Below are the code and all the weights of a small trained network. Each question names an input and a target symbol and asks about switching units off, where a switched-off unit gives its printed mean instead of its output.

import numpy as np


def w(rows, s, z=0):
    codes = np.array(rows[::2]) - 128.0
    scale = np.full(codes.shape[1], s)
    scale[-1] = z or s
    return codes * scale


def f(y):
    return y / 2 * (1 + np.tanh(0.7978845608 * (y + 0.044715 * y**3)))


def softmax(a):
    e = np.exp(a - a.max(-1, keepdims=True))
    return e / e.sum(-1, keepdims=True)


def log_softmax(a):
    a = a - a.max(-1, keepdims=True)
    return a - np.log(np.exp(a).sum(-1, keepdims=True))


def net(x, mask):
    ids = ['ΔΣΦΩαβεζηθλμξπτψ'.index(c) for c in x.split()]
    T = len(ids)
    res = E[ids] + P[:T]
    r = res
    for j in range(2):
        rows = slice(3 * j, 3 * j + 3)
        q, k, v = (r @ M[0][rows].T for M in (Q, K, V))
        z = softmax(np.where(np.tri(T) > 0, q @ k.T / 3**0.5, -1e9)) @ v
        o = O[0][rows]
        res = res + np.where(mask[j], z, o[:, -1]) @ o[:, :-1]
    y = f(res @ A[0][:, :-1].T + A[0][:, -1])
    res = res + np.where(mask[2:26], y, B[0][:, -1]) @ B[0][:, :-1]
    return log_softmax(res[-1] @ U[:, :-1].T + U[:, -1])


Q, K, V, O, A, B = {}, {}, {}, {}, {}, {}
E = w([
[92,6,190],'Δ',
[83,137,147],'Σ',
[68,105,159],'Φ',
[76,99,157],'Ω',
[125,120,125],'α',
[162,203,41],'β',
[159,141,195],'ε',
[90,35,181],'ζ',
[225,16,70],'η',
[117,207,80],'θ',
[186,100,189],'λ',
[49,161,169],'μ',
[96,130,142],'ξ',
[109,206,84],'π',
[207,105,171],'τ',
[177,59,88],'ψ',
],0.013)
P = w([
[224,150,249],'0',
[98,108,104],'1',
[122,151,144],'2',
[97,106,97],'3',
[120,153,145],'4',
[92,117,95],'5',
[122,157,140],'6',
[91,119,94],'7',
[124,156,140],'8',
[93,114,96],'9',
[121,157,141],'10',
[97,115,92],'11',
[124,157,138],'12',
[99,116,90],'13',
],0.015)
Q[0] = w([
[173,86,175],'H0',
[27,69,94],'H0',
[162,173,254],'H0',
[8,74,41],'H1',
[108,198,101],'H1',
[114,145,222],'H1',
],0.018)
K[0] = w([
[185,83,185],'H0',
[6,81,95],'H0',
[150,169,237],'H0',
[224,171,254],'H1',
[115,219,112],'H1',
[17,127,118],'H1',
],0.018)
V[0] = w([
[61,102,157],'H0',
[145,228,166],'H0',
[211,138,174],'H0',
[74,235,106],'H1',
[245,180,59],'H1',
[144,218,230],'H1',
],0.012)
O[0] = w([
[186,138,81,145],'H0',
[178,48,176,128],'H0',
[149,143,223,161],'H0',
[78,245,163,65],'H1',
[218,210,26,101],'H1',
[22,186,52,255],'H1',
],0.011,0.0096)
A[0] = w([
[129,186,50,210],'N0',
[108,57,131,202],'N1',
[173,247,112,43],'N2',
[181,163,218,169],'N3',
[143,254,214,92],'N4',
[103,68,155,102],'N5',
[204,135,69,142],'N6',
[142,247,169,145],'N7',
[112,73,135,189],'N8',
[99,104,92,201],'N9',
[161,88,68,200],'N10',
[143,136,80,42],'N11',
[113,222,95,3],'N12',
[210,223,201,127],'N13',
[111,143,151,155],'N14',
[177,94,92,30],'N15',
[163,215,205,159],'N16',
[169,104,106,66],'N17',
[203,71,137,117],'N18',
[145,114,116,126],'N19',
[179,165,117,151],'N20',
[54,189,138,80],'N21',
[134,71,74,34],'N22',
[133,216,252,107],'N23',
],0.0078,0.0067)
B[0] = w([
[159,167,224,255],'N0',
[147,158,192,197],'N1',
[39,164,229,151],'N2',
[112,217,105,206],'N3',
[112,173,92,168],'N4',
[95,119,43,169],'N5',
[183,75,113,160],'N6',
[78,124,134,159],'N7',
[127,144,178,181],'N8',
[170,129,208,209],'N9',
[151,112,233,186],'N10',
[9,84,56,150],'N11',
[80,5,15,184],'N12',
[89,52,192,175],'N13',
[116,163,121,144],'N14',
[122,227,75,134],'N15',
[104,67,100,177],'N16',
[101,186,89,131],'N17',
[66,137,38,188],'N18',
[134,141,116,130],'N19',
[132,99,162,137],'N20',
[212,194,53,203],'N21',
[84,105,23,155],'N22',
[203,90,58,201],'N23',
],0.014)
U = w([
[110,61,199,81],'Δ',
[136,162,136,194],'Σ',
[147,201,204,199],'Φ',
[145,188,208,184],'Ω',
[124,111,148,194],'α',
[53,95,168,2],'β',
[92,83,82,80],'ε',
[118,102,217,132],'ζ',
[208,87,90,91],'η',
[60,138,129,51],'θ',
[102,56,109,130],'λ',
[145,195,93,98],'μ',
[130,144,140,191],'ξ',
[61,152,125,52],'π',
[88,2,85,131],'τ',
[227,83,199,205],'ψ',
],0.0067,0.0038)

Each question gives the input, a string of symbols that net reads in full, and the target symbol t.
The units are the heads (3 rows each of Q, K, V and O) and the neurons (one row each of A and B). Each row of codes is followed by its name. A weight is (code - 128) times the scale printed after its matrix; where a second scale follows, it is the last column's (O, A, B and U).
mask holds one flag per unit, heads first, then neurons. A switched-off unit (its flag False) gives its mean, the last column of its rows in O or B, instead of its output. The means were averaged over made-up inputs and are rounded, as every weight is.
A unit's drop is (log p(t) with every unit on - log p(t) with that unit switched off) / (log p(t) with every unit on - log p(t) with every unit switched off).
The circuit of an input: a set's keep is (log p(t) with only the set's units on - log p(t) with every unit switched off) / (log p(t) with every unit on - log p(t) with every unit switched off). Starting from the 12 units with the biggest drops (on a tie, the unit counted first), units are removed one at a time, each time the one whose removal leaves the highest keep (on an exact tie, the one counted first), for as long as the keep stays at least 0.8.
circuit, biggest first: the units of the circuit, biggest drop first
most important unit: the unit with the biggest drop
top k neurons: the k neurons with the biggest drops, biggest first
which heads matter: for each layer, one digit per head in row order, 1 if its drop is at least 0.15 and else 0, layers parted by /
input η λ ξ β θ θ η Σ μ β τ π τ Σ, target η: top neuron	[N6]
input η τ θ Σ ε ζ π ε τ τ Σ Φ, target η: which heads matter	01
input μ ξ τ ξ Δ, target Δ: top 4 neurons	[N21, N3, N0, N1]
input τ η τ τ ψ Σ λ Ω θ Ω ψ τ ζ ψ, target τ: circuit, biggest first	[H1, N12, H0]
input τ Ω π Φ μ ζ τ η μ ε λ α π Φ, target τ: which heads matter	11
input τ τ τ μ β π ζ Σ, target τ: circuit, biggest first	[H1, H0, N12]
input ψ η λ ε ε ψ, target ψ: circuit, biggest first	[N10, H1]
input Φ Ω μ θ β Σ, target Φ: which heads matter	00
input Σ Ω ψ ζ π ε λ ψ θ, target π: top 3 neurons	[N2, N12, N4]
input τ ε ψ Ω ξ ψ α ζ, target τ: top 3 neurons	[N11, N12, N22]
input τ π ψ Φ α τ α Δ ξ τ Ω β α τ, target τ: top 3 neurons	[N0, N23, N18]
input τ λ Δ, target Δ: top 4 neurons	[N21, N3, N1, N0]
input τ τ μ α ψ λ, target τ: top 2 neurons	[N0, N23]
input μ η θ Σ ξ η η, target η: top 2 neurons	[N6, N18]
input η ψ β ψ Ω ψ μ ψ β Φ θ Ω, target η: most important unit	H1
input ψ τ α μ θ ξ β ζ Σ μ η Ω, target ψ: top 2 neurons	[N10, N0]
input π ε Δ τ μ ζ β Ω η, target η: circuit, biggest first	[H1, N0]
input μ τ μ η λ β λ ψ, target μ: circuit, biggest first	[H1, N21, H0]
input η Φ α β θ π Δ λ π ψ Σ π, target η: top 2 neurons	[N6, N22]
input ψ β Σ η Δ ξ ψ π λ τ ψ, target ψ: which heads matter	11
